Here is a tiny trained network, its code and every weight. The questions are about switching its units off for an input and a target symbol, where a switched-off unit gives its printed mean instead of its output.

import numpy as np


def w(rows, s, z=0):
    codes = np.array(rows[::2]) - 128.0
    scale = np.full(codes.shape[1], s)
    scale[-1] = z or s
    return codes * scale


def softmax(a):
    e = np.exp(a - a.max(-1, keepdims=True))
    return e / e.sum(-1, keepdims=True)


def log_softmax(a):
    a = a - a.max(-1, keepdims=True)
    return a - np.log(np.exp(a).sum(-1, keepdims=True))


def net(x, mask):
    ids = ['ΔΘΛΞΦΩαβζητ'.index(c) for c in x.split()]
    T = len(ids)
    res = E[ids] + P[:T]
    u = 0
    for l in range(3):
        r = res
        for j in range(3):
            rows = slice(3 * j, 3 * j + 3)
            q, k, v = (r @ M[l][rows].T for M in (Q, K, V))
            z = softmax(np.where(np.tri(T) > 0, q @ k.T / 3**0.5, -1e9)) @ v
            o = O[l][rows]
            res = res + np.where(mask[u + j], z, o[:, -1]) @ o[:, :-1]
        u += 3
    return log_softmax(res[-1] @ U[:, :-1].T + U[:, -1])


Q, K, V, O = {}, {}, {}, {}
E = w([
[21,234,139,97,54,165,48,191,132],'Δ',
[222,139,52,24,152,47,171,119,200],'Θ',
[147,60,120,172,199,36,89,42,214],'Λ',
[37,85,205,205,5,176,130,170,173],'Ξ',
[139,235,147,248,165,82,74,234,107],'Φ',
[195,225,231,152,216,134,57,133,20],'Ω',
[208,128,216,135,79,43,176,198,29],'α',
[51,185,241,73,218,108,184,216,95],'β',
[39,232,87,147,109,166,208,35,206],'ζ',
[70,71,68,154,188,123,164,131,2],'η',
[87,152,138,61,43,196,138,31,43],'τ',
],0.0072)
P = w([
[87,150,194,197,142,2,92,89,165],'0',
[97,138,161,118,119,42,108,126,133],'1',
[113,134,145,84,126,70,136,133,113],'2',
[127,152,130,72,137,100,160,145,102],'3',
[131,164,114,63,135,120,189,147,87],'4',
[148,172,98,60,140,146,221,141,69],'5',
[152,190,89,60,141,167,230,163,77],'6',
[163,199,77,50,144,185,226,177,80],'7',
],0.0052)
Q[0] = w([
[95,247,90,41,96,119,198,103,38],'L0H1',
[240,98,36,85,175,32,179,103,209],'L0H1',
[133,14,177,217,148,145,47,152,203],'L0H1',
[154,156,189,152,243,19,148,189,52],'L0H2',
[177,69,38,91,213,61,146,36,174],'L0H2',
[105,2,58,121,27,228,41,27,254],'L0H2',
[179,161,143,154,189,88,122,169,87],'L0H3',
[122,87,94,185,125,169,53,50,154],'L0H3',
[126,86,92,187,122,165,52,47,151],'L0H3',
],0.0065)
K[0] = w([
[147,231,69,41,79,213,229,86,74],'L0H1',
[220,103,50,75,195,11,142,91,251],'L0H1',
[92,30,195,210,162,58,38,171,159],'L0H1',
[114,117,33,164,135,246,179,82,71],'L0H2',
[190,30,75,87,173,30,124,37,186],'L0H2',
[133,110,197,130,119,3,18,129,196],'L0H2',
[159,88,195,131,144,71,149,195,83],'L0H3',
[87,123,129,206,108,146,57,64,129],'L0H3',
[93,119,130,205,106,141,58,63,126],'L0H3',
],0.0072)
V[0] = w([
[182,204,78,62,102,127,200,86,113],'L0H1',
[179,125,69,173,176,68,136,201,235],'L0H1',
[75,50,200,207,161,124,61,143,119],'L0H1',
[87,185,171,186,78,130,132,47,149],'L0H2',
[160,154,254,119,141,130,89,253,161],'L0H2',
[86,221,235,147,53,138,104,206,123],'L0H2',
[94,115,88,189,123,186,20,58,161],'L0H3',
[124,123,68,35,114,140,191,127,190],'L0H3',
[98,87,88,213,80,181,29,81,159],'L0H3',
],0.0064)
O[0] = w([
[139,124,155,36,116,122,127,133,169,193],'L0H1',
[202,167,45,179,140,55,155,145,185,113],'L0H1',
[115,119,123,224,152,133,132,119,80,70],'L0H1',
[91,109,237,188,130,44,106,90,175,153],'L0H2',
[117,254,161,157,62,215,164,105,98,168],'L0H2',
[78,212,203,166,75,114,134,151,118,197],'L0H2',
[123,147,99,188,124,168,61,79,117,16],'L0H3',
[124,139,70,85,80,209,201,161,118,107],'L0H3',
[124,132,98,204,104,141,60,84,125,4],'L0H3',
],0.0062,0.0045)
Q[1] = w([
[133,76,147,135,190,71,100,130,155],'L1H1',
[112,167,166,147,139,96,101,121,136],'L1H1',
[107,186,154,123,74,150,158,123,109],'L1H1',
[211,102,77,196,218,124,49,141,84],'L1H2',
[228,70,52,218,225,114,35,111,111],'L1H2',
[93,103,133,101,80,99,152,96,202],'L1H2',
[43,238,117,100,53,229,142,91,154],'L1H3',
[90,254,154,72,94,148,204,148,157],'L1H3',
[91,250,240,112,72,96,183,180,112],'L1H3',
],0.0062)
K[1] = w([
[83,142,106,176,108,180,60,28,113],'L1H1',
[108,141,168,132,103,184,120,127,74],'L1H1',
[141,156,159,118,121,111,159,158,119],'L1H1',
[96,120,109,184,140,159,19,48,117],'L1H2',
[108,113,100,177,147,139,23,48,130],'L1H2',
[197,103,95,65,130,43,201,188,194],'L1H2',
[203,118,175,129,71,59,239,254,134],'L1H3',
[146,123,138,71,136,123,233,199,147],'L1H3',
[104,146,173,89,131,164,231,185,133],'L1H3',
],0.0066)
V[1] = w([
[52,145,144,182,100,78,68,62,120],'L1H1',
[107,163,149,137,137,110,58,73,89],'L1H1',
[192,99,148,73,185,149,163,107,103],'L1H1',
[56,117,207,168,166,143,137,143,51],'L1H2',
[91,105,188,174,189,100,138,141,70],'L1H2',
[88,124,179,110,44,186,93,113,44],'L1H2',
[216,95,138,148,3,88,120,130,83],'L1H3',
[11,108,145,122,152,182,171,151,130],'L1H3',
[209,66,155,147,54,73,159,145,82],'L1H3',
],0.0057)
O[1] = w([
[92,85,130,150,153,52,56,125,145,253],'L1H1',
[108,122,158,108,178,70,31,125,112,199],'L1H1',
[156,133,179,79,126,184,179,107,93,77],'L1H1',
[226,121,133,136,103,107,162,150,103,183],'L1H2',
[253,108,134,185,125,127,204,157,104,221],'L1H2',
[181,114,167,76,85,98,69,159,105,15],'L1H2',
[124,35,213,160,119,251,60,234,199,109],'L1H3',
[120,124,102,100,37,19,192,93,112,179],'L1H3',
[170,40,228,179,116,224,175,198,203,237],'L1H3',
],0.0049,0.002)
Q[2] = w([
[92,191,131,118,37,238,174,146,124],'L2H1',
[255,85,72,194,126,148,130,125,89],'L2H1',
[160,95,56,158,100,217,139,68,143],'L2H1',
[101,126,141,72,165,25,129,152,108],'L2H2',
[197,80,76,89,226,22,142,58,204],'L2H2',
[187,102,73,161,139,178,133,36,199],'L2H2',
[107,91,55,159,127,168,76,37,138],'L2H3',
[46,130,224,137,51,167,129,107,175],'L2H3',
[151,158,100,111,143,205,175,211,98],'L2H3',
],0.0054)
K[2] = w([
[83,136,160,135,129,107,185,212,88],'L2H1',
[243,92,138,162,151,71,100,130,122],'L2H1',
[142,152,196,219,160,24,73,195,130],'L2H1',
[98,130,97,42,77,189,137,36,164],'L2H2',
[117,50,56,105,149,122,77,8,253],'L2H2',
[143,75,115,199,197,51,81,148,201],'L2H2',
[90,153,133,155,137,127,59,83,183],'L2H3',
[82,194,199,134,29,175,162,171,126],'L2H3',
[122,102,87,71,134,140,193,136,155],'L2H3',
],0.006)
V[2] = w([
[105,218,49,130,120,144,161,107,237],'L2H1',
[93,103,145,193,174,100,164,210,58],'L2H1',
[23,93,183,130,128,172,93,63,53],'L2H1',
[154,39,165,51,35,203,115,17,128],'L2H2',
[187,187,185,79,90,221,45,141,28],'L2H2',
[162,153,104,83,176,129,231,10,189],'L2H2',
[253,62,207,164,103,163,106,201,160],'L2H3',
[80,213,196,168,36,145,160,75,89],'L2H3',
[164,126,239,188,73,137,197,155,86],'L2H3',
],0.0039)
O[2] = w([
[127,178,126,190,132,90,92,68,236,113],'L2H1',
[209,117,1,55,69,233,206,138,94,168],'L2H1',
[52,58,74,132,203,163,140,134,81,111],'L2H1',
[28,62,253,172,135,39,147,152,86,44],'L2H2',
[59,216,205,190,155,137,104,167,55,89],'L2H2',
[180,112,162,102,157,55,165,50,162,139],'L2H2',
[147,119,244,118,113,129,94,154,226,162],'L2H3',
[54,158,148,191,78,127,160,44,123,190],'L2H3',
[118,110,198,139,76,127,186,47,194,252],'L2H3',
],0.0047)
U = w([
[82,184,72,96,52,88,38,171,94,76],'Δ',
[29,126,99,171,160,223,137,53,128,159],'Θ',
[133,110,118,137,133,146,116,125,124,2],'Λ',
[92,48,105,200,28,116,114,131,148,133],'Ξ',
[152,222,59,197,145,143,120,243,149,68],'Φ',
[195,229,175,142,249,176,72,113,48,114],'Ω',
[171,94,198,134,87,243,141,191,192,107],'α',
[176,187,100,138,31,97,200,20,56,42],'β',
[152,98,169,127,185,3,99,4,231,188],'ζ',
[220,52,20,60,177,158,158,214,67,247],'η',
[46,33,198,115,195,51,112,158,51,96],'τ',
],0.0046,0.0032)

Each question gives the input, a string of symbols that net reads in full, and the target symbol t.
The units are the heads (3 rows each of Q, K, V and O). Each row of codes is followed by its name. A weight is (code - 128) times the scale printed after its matrix; where a second scale follows, it is the last column's (O and U).
mask holds one flag per head, layer by layer. A switched-off head (its flag False) gives its mean, the last column of its rows in O, instead of its output. The means were averaged over made-up inputs and are rounded, as every weight is.
A unit's drop is (log p(t) with every unit on - log p(t) with that unit switched off) / (log p(t) with every unit on - log p(t) with every unit switched off).
The circuit of an input: a set's keep is (log p(t) with only the set's units on - log p(t) with every unit switched off) / (log p(t) with every unit on - log p(t) with every unit switched off). Starting from all 9 units, units are removed one at a time, each time the one whose removal leaves the highest keep (on an exact tie, the one counted first), for as long as the keep stays at least 0.8.
circuit, biggest first: the units of the circuit, biggest drop first
most important unit: the unit with the biggest drop
which heads matter: for each layer, one digit per head in row order, 1 if its drop is at least 0.15 and else 0, layers parted by /
input ζ Λ Ξ Θ τ, target Θ: circuit, biggest first : [L1H2; L0H1; L0H3; L2H1]
input ζ Θ Ξ Θ, target η: circuit, biggest first : [L2H3; L0H2]
input ζ β Θ η β τ τ, target β: which heads matter : 001 / 101 / 001
input η Δ Λ α, target α: which heads matter : 001 / 011 / 001
input ζ α Θ Φ τ η, target τ: circuit, biggest first : [L0H1; L2H2; L2H1]
input β Λ Δ, target β: circuit, biggest first : [L1H3; L0H2; L2H3]
input β Φ η τ, target β: which heads matter : 011 / 011 / 001
input η β α τ, target α: most important unit : L1H3
input η Ω Ω Θ Θ τ Λ Λ, target η: circuit, biggest first : [L0H2; L2H3]
input τ α Ξ τ α Δ, target α: circuit, biggest first : [L1H3; L2H3; L0H3]
input Θ α τ Ω, target τ: which heads matter : 110 / 000 / 010
input Δ β Θ Δ η Δ ζ α, target ζ: circuit, biggest first : [L0H2; L2H1; L0H1; L1H2]
input β Ω Δ, target β: which heads matter : 010 / 011 / 001
input Ω τ β β Φ Ξ, target β: most important unit : L1H3
input α Ω τ Δ η α Δ Ξ, target α: circuit, biggest first : [L1H3; L0H3; L2H3]
input Θ Δ β α τ, target α: circuit, biggest first : [L1H3; L0H1; L0H3; L1H1]
input Δ Θ Θ τ Λ τ, target Θ: which heads matter : 100 / 010 / 000
input Ξ Θ Ξ, target Θ: circuit, biggest first : [L1H2; L0H1; L0H2; L2H1]
input η ζ Ω Λ α Ω, target α: circuit, biggest first : [L1H3; L0H3; L2H3; L1H2]
input Δ Δ Ξ α Θ, target ζ: most important unit : L1H2
input ζ β τ η ζ, target β: which heads matter : 001 / 011 / 000
input Λ Ξ η ζ η, target η: which heads matter : 010 / 000 / 001
input τ ζ Θ, target ζ: which heads matter : 110 / 010 / 110
input η α α, target η: which heads matter : 111 / 000 / 100
input η β Ω τ α, target τ: circuit, biggest first : [L2H2; L0H1; L0H2]
input Θ η β η η τ α, target τ: circuit, biggest first : [L2H2; L0H1]
input Ω ζ Λ Ξ Θ Θ τ η, target τ: which heads matter : 110 / 010 / 110
